Each row, then one of two labels for whether it has a hidden trait; a new part has new ones
In the rows, zero is written as 128.
[143 127 102 134 177 138  98 122  93 156 150 110 155 138 117 135  99 185
 142 123 155 118 163  68 136 132 124 136 104 147 133  86 129  63 123 118
 175 129 169 132 155 142 128 163 141 129 116 122  78 119 146 141] | Pr
[153 125 131 123 179 127  31 109 125 159 134 123 132 152 101 139 127 126
 142 106 132 130 188  88 141 121 139 132 140 148 143  89 115  81 119 153
 200 113 135 140 149 135 140 187 132 136 105 126  91 158 113  97] | Pr
[160 134 111 144 177 151  86 120 102 153 146 113 141 141 111 127 100 167
 142 119 157 113 164  71 136 130 122 136 127 149 134  70 115  64 137 136
 207 128 158 132 171 125 135 153 141 134 121 128  81 133 130 130] | Pr
[139 123 183 112 124 136 168 174 139 141 157 138 138 152  97 123  65 199
 130 127 177 139  82  96 108 151 151 159 132 175 111 105 115  54 100 124
 142 121 168 124 169 123 105 115 135 114 152 114 143  59 138 155] | LH
[169 128 222 148  87 144 168 146 194 140 124 164  87 122  64  89 116 100
 126 106 146 155  88 170 145 162 166 136 232 170  94 107  71  92 109 142
 168 122 141 142 170  71 115 115 113 125 150  90 162  79 107 103] | LH
[132 127 146 127 155 110  61 136 100 123 129 124 136 129 108 150 144  63
 131 121  98 129 159 119 110  84 108 129 108  91 135 141 115 178 157 215
 129 109 104 118 123 137 158  98 143 152 107 133 103 162 145  96] | Pr
[183 138 148 156 144 136  73 143 136 128 121 141  98 109  70 126 140  49
 130 105 107 134 155 138 133 106 119 124 179 106 102 118  76 158 161 210
 170 116 108 125 154  89 151  87 144 154 109 106 117 168 130  64] | Pr
[198 141 114 160 128 156  95 113 154 145 113 132  98 100  93  97 145  95
 133 112 142 131 130 148 168 148 131 116 201 147 107  89  89 101 148 147
 207 131 126 144 167  88 127 131 124 137 122 107 119 151  98 103] | LH
[164 125 172 123 161 120  24 137 130 146 135 132 120 153  75 135 116  89
 137  96 118 138 184  94 124 104 131 150 151 139 124  91  91 117 123 206
 196 105 129 134 157 125 143 143 137 143 107 114  98 159 125  86] | Pr
[121 119 195 108 158  99  39 150 118 116 144 134 129 149  84 159 111  88
 129 105 101 136 158  99  98  96 123 152  67 107 132 153  68 142 126 224
 133  96 116 117 137 135 146 116 137 146 111 130 111 144 151  77] | Pr
[ 73 116 149  96 119 104 148 158 110 108 151 126 151 157 143 158  97 169
 132 138 127 124 115 114  83 109 125 149  69 107 142 156 152 142 121 136
  62 123 134 110 109 163 120  86 131 122 144 137 137  89 174 162] | LH
[169 143  69 175 127 178 189 147 124 124 128 122 142  81 126 108 129 159
 127 139 171 109  81 139 142 160 115 112 164 121  89 119  94 115 173 117
 152 145 146 121 162  83 137  48 140 140 150 109 122 103 138 147] | LH
[157 129 121 140 154 125  54 130 107 115 121 127 117 125 105 153 146  62
 132 109  91 126 162 126 121  94 111 124  81 101 125 126  95 160 150 212
 158 114 102 121 144 126 160 108 135 154 100 126 107 193 137  81] | Pr
[139 138  37 155 139 144 157 126  95 107 118 112 140  84 171 137 153 123
 125 151 120 104 112 143 131 120  87 100 113  88 119 152 136 169 186 131
 111 147 111 119 123 120 155  71 138 137 123 130 115 137 141 146] | Pr
[148 134  96 148 126 128  88 111 119 111  99 122 115  98 134 133 172  52
 125 127 101 123 147 156 143 105 110  98 136  99 123 152 111 198 159 164
 122 130  86 130 108 117 152 113 125 145 112 128 126 184 126  98] | Pr
[186 140 110 157 139 152  77  97 140 151 114 122 114 107 101 102 148  98
 133 114 137 125 148 138 165 147 128 110 195 147 121  86  97 109 136 142
 213 134 133 144 156 101 135 156 124 142 109 113 101 173  95  89] | LH
[153 126 153 131 162 144  81 157 124 158 166 126 166 149  80 127  73 183
 141 109 167 129 146  68 113 141 136 153 131 157 118  53 108  53 113 170
 194 114 176 126 194 116 126 132 147 132 132 114  88  96 144 127] | Pr
[146 137  41 156 173 151 134 124  81 131 135 102 170 106 148 140 117 187
 132 144 146  96 136  88 129 130  94 115  87 108 118 111 128 115 174 135
 147 141 146 118 143 127 148 105 151 134 128 124  82 127 144 163] | Pr
[143 135  81 155 176 153 125 144  81 129 147 112 161 116 134 144  98 186
 138 138 154 103 137  82 116 124 100 125 101 118 116 103 124 100 168 146
 156 130 155 112 157 134 147  88 162 135 132 129 100 113 159 153] | Pr
[161 131 146 129 165 143  48 126 124 150 139 121 133 152  89 126 101 123
 141 107 141 131 174  82 133 127 130 140 143 155 132  89 103  81 123 162
 222 116 149 139 165 130 136 164 135 138 114 121  82 142 115 100] | Pr
[164 142  35 175 146 169 158 109 111 139 120 113 142  93 155 107 137 167
 135 144 158 102 120 127 161 161 105  98 143 134 110 103 120 108 161  91
 188 151 134 133 140 120 135 111 128 128 129 122 106 126 114 154] | LH
[144 139  35 166 151 161 161 121  86 111 125 107 151  85 164 134 138 148
 127 147 139 101 118 127 125 128  93 100 112  96 115 133 131 144 185 137
 119 147 130 117 129 110 152  78 149 139 129 125 105 135 144 150] | Pr
[185 136 124 183 128 167 168 192 134  98 135 138 118  80  84 120 125  98
 119 123 155 118  91 128 111 117 102 126 178  80  68 126  51 153 205 243
 128 139 130 104 172  61 157   1 162 158 144  92 127 100 179 115] | Pr
[117 126 157 128  79 129 219 173 155  95 137 144 114 108 124 125 119 129
 116 133 141 137  58 177 103 136 132 136 142 106  92 169 116 158 148 141
  62 124 127 109 127 104 122  48 134 124 155 118 177  83 163 137] | LH
[103 132  32 125 138 109  71  47  82 120  81 107 116 110 204 144 205  54
 125 148  63 112 180 163 166 107  97  87  91 102 172 167 182 226 136  80
  96 147  64 142  49 176 150 193 105 129  89 158 121 229  82 116] | Pr
[167 137 116 153 177 161 133 173 102 134 167 118 163 121  96 133  85 174
 134 126 172 107 127  65 109 125 104 146 127 109  95  93  84  86 171 192
 175 123 169 110 185 105 153  53 167 156 143 107  87  82 165 148] | Pr
[126 125 165 109 157 102  32 131 115 131 134 129 127 158  25 153 127  78
 134 108  99 141 181 105 111  90 126 141 103 115 142 122 115 137 125 194
 151  97 111 127 121 144 148 156 132 143  96 137 105 162 131  87] | Pr

Next part:
[126 156 129 175 127 134 131 118 125 107 123 131 117 130 159 131 133  71
 134 131 125 125 193 134 111 110 135 133 115 127 117 135 141 131 116 188
 125 125 130 134 128 102 133 124 128  92 107 155 142 121 145 131 169 129
 118 131 120 127 108 141 117 146 132 109 153 187 106 120 145 159 129 101
 128 103 130 139 101 134 118 148 112 135 100 129 133 127 124 209 136 127
 139 132 142  68 111 122 132 152 126 113 115 136 128 124 123 116 140 144
 125 143 158 127 158 143 142 119 110 134 151 145 187 122 106 110 133 132
 130 101 108 118 135 130  73 131 125 133 255 109 135 129 114 133 119 135
 134 128 127  94 115 109 142 125 134 148 110 120 155 127  98 102 125 148
 121 125 131 146 137 107 149] | (54)
[125 114 126 120 133 104 129 116 130 112 111 110 133 114 130 142 125 137
 135 194 134 107  65 120 134 169 133 129 133 127 140 126 128  93 165 177
 129 134 129 129 130 119 132 152 138 144 105  94 120 128 168 125 183 146
 147 129 122 154 131 123 147 126 126 136 118 135 122 151 162 117 144 175
 134 196 135 140 137 130  68 158 132 138 129 123 126 128 122  84 129 137
 149 118 136 142 126 141 137 126 109 137 122 119 126 142 135 137 112  88
 128 130 141 118 103 153 102 127 137 133 152 115 164  96 143 132 125 129
 143 138  39 151 155 131  69 124 107 100 255 144 140 127 124  82 131 129
 126 129 123 125 123 141 127 133 131 131 132 134  14  97 100 124 110 141
 122 101 112 141 118 131 140] | (52)
[150 115 129 132 132 136 127 133 136 107 119 122 138 139 144 195 137 156
 158 135 130 110 122 125 129 119 134 144 134 127 111 132 135 163  96 162
 112 127 127 130 125 139 133 135 140 118 102  70  69 130 122 123  97 121
 129 132 134 108 105 133 126 144 119 164 168 132 137 107 122 147 154 211
  96 133 120 149 156 135 112  69 128 128 171 126 125 144 117 212 124 116
 119 111 113 159 144 139 140 144 148 120 125 125 126 125 130 128 117 196
 130 128 135 130 130 143  98 131 117 128 142 128  17 135 134 156 116 139
 125 193 120 138 111 131 162 129 138 134 150 138 133  72 139  73 141 129
 138 132 116 117 154 131 129 115 128 124 112 115 138  95 139 146  79 255
 149 139 129 155 129 154 128] | (54)
[146 130 129 118 154 169 121 135 133 138 162 124 124 114 120 131 136 100
 120 141 129 117  89 130 120 141 136 124 117 126 129 128 102 115 115 126
 127 120 128 141 121 108 129 113 137 213 123 159  99 131 151 124 217 122
 142 133 125 147 107 132  87 119 141 115 143 165 100 134 173 125 120 123
  99  89 139 121  55 145 122 138 124 144 194 133 148 142 113 253 125 143
  85 133 121 155 103 133 133 132 166 117 130 108 130 137 131 115 101 123
 127 128 140 135 191 166 158 123 124 135 101 149  41 150 120 139 112 135
 117 160 186 144 109 126 123 127 172 110 153 113  98  93 129 109 123 127
 132 133 126 130 119 118 126 126 137 130 121 116 108 136 138  99 107 110
 124 123 129 134 134 120 129] | (54)
[149  74 131 131 124 157 130 148 138 118 127 139 123 124 117 137 148 124
 142 179 128 112 128 132 129 114 128 138 121 128 126 127 112 102 123 140
 132 131 129 130 126 118 128 116 133 178 113  94  64 134 177 124 119 144
 132 130 122 152 136 209 132 119 118 106 104 163 116 153  88 143 165 170
 113  80 128  88  98 128 152  60 144 120 214 139 146 141 115 113 130 130
 143 124 122 163 116  98 141 134 157 116 131 119 124 101 141 137 131 133
 128 131 142 129 135 144  94 108 141 130 142  96  65 144 130 154 143 142
 134 154  72 149 138 129 126 127 126 149  73  98 133 135 141 112 132 132
 120 136 128 126  99 123 132 134 122 144 103 111  47 142 130 156 116 147
 116 111 118  56 134 124 143] | (54)
[164 156 131 161 139  61 117 139 102 133 141 123 145 139 126 120 125 110
 135 129 127  87 158 133  93 111 123 130 130 127 127 132 121 149 131 123
 129 131 127 123 126 131 131 116 133 106 146 149  88 120 121 135 165 144
 129 128 136 114 124 113 127 114 125 125 111 103 103 131  88 112 113  92
 118  95 125 153 122 144 160 141 147 113 142 136 164 115 119 187 130 125
 134 119 118  97 147 118 129 130 146 126 130 123 121 125 119 125 141 169
 128 122 133 132 150 117  94 123 120 134 143 109 116 131 122 163 124 135
 113  67 182 106 123 128 102 135 150 127 252 141 125 107 126 121 137 131
 141 118 127 133 130 117 130 117 126 131 153 135  26 132  96 108 161  78
 132 114 140 106 127 133 119] | (54)
[102 125 129 119 144 138 127 138 130 107 141 115 132 122 118 119 145 192
 128 109 128 116 105 136 119 141 116 160 123 131 123 123 132 127 110 187
 131 131 130 128 124 114 120  98 144 172 125 122 125 132 113 113 155 128
 123 132 138 138 126 156 135 142 125  91 165 190 122 137 133 124 131 185
 128 105 126 131  96 144 135 139 129 127  97 128 112 138 109 252 129 130
  93 153 144 145 137 127 122 150 164 116 126 118 125 140 138 120 178 129
 126 130 139 126 154 144 114 118 131 129 152 138  33 144 137 175 134 125
 137 148 179 150 111 125  56 129 139 132 215 100 162 113 135 129 136 130
 113 120 124 131 146 117 130 122 150 121 125 142 133 111 118 141 112 115
 127  90 108 170 136 119 149] | (54)
[143 100 125  73 113 137 136 145 126 126 123 119 141 125 132 139 135 105
  92 132 128 152  28 122 134 123 136 149 134 130 114 123 107 142 141 127
 128 145 126 125 132 120 130 151 126  98 164 139 134 129 109 123 162 123
 135 133 114 130 123 147 128 128 130 119 109 122 127 112 138 153 156 120
 148 172 123 126 112 120  95 162  99 143 158 128 101 142 130 155 129 142
 107 133 131 122 126 139 125 142 142 125 112 115 123 135 131 140 158 121
 125 130 134 136 131  93 149 128 121 125 127 152  78 131 121 127 146 133
 135 157 138 122 132 126 131 127 140 114   1 109 134 129 136  99 134 132
 111 138 130 133 135 140 134 129 135 133 107 141 120 148 102 125 123 254
 139  98 110 138 132 137 130] | (54)
[136 150 127 122 123 210 124 102 129  90 157 120 133 139 136 125 105 144
 126 101 130 151   1 145 123  82 126 140 139 121 136 131 118 135 136  74
 118 129 128 123 130 120 127 142 126 166 123 131 174 136 127 127 157 119
 120 129 142 121  96  80 147 158 133 158 123 105 120 137 112 138 158  31
 104  97 126 115 153 132 122  68 128 119 147 128 122 112 139  91 129 122
 121 118 130 135 133  92 126 150 189 126 132 126 126 103 124 127  83 228
 130 153 106 124 102 110  99 141 120 132 135 142 209 124 126 166 117 121
 134 178  94 113 137 129 146 126 155 164 149 111 101 127 129 122 113 129
 131 139 126  96 133 132 116 134 132 132 135 113 189 126 122 115 138  59
 131 110 119  99 132 121 126] | (54)
[100  85 125 125 128 221 126 167 135 118 140 121 140 125 142 138 116 116
 134 134 123 152 128 125 120 113 131 154 139 145 122 139 138 116  97 199
 130 136 128 131 124 127 120 125 127 104 160  99  94 129 116 125 160 140
 144 130 119 146 122 174  77 105 122 137 105 197 114 150  71 130 148 168
 169 132 128 132  83 134 141 131 138 125 172 133 119 114 127 203 120 136
 101 152 101 199 138 114 134 141 224 114 129 116 129 123 134 129  86 112
 125 130 125 139 150 161 107 117 126 122 127 128  78 132 127 115 124 132
 132 128  57 145  86 126 147 130 123 136  57 143 112 135 133 133 103 126
 113 136 123 113 127 125 129 122 129 130 124 117  76 129 109 111  90 169
 131 152  73 132 137 124 124] | (54)
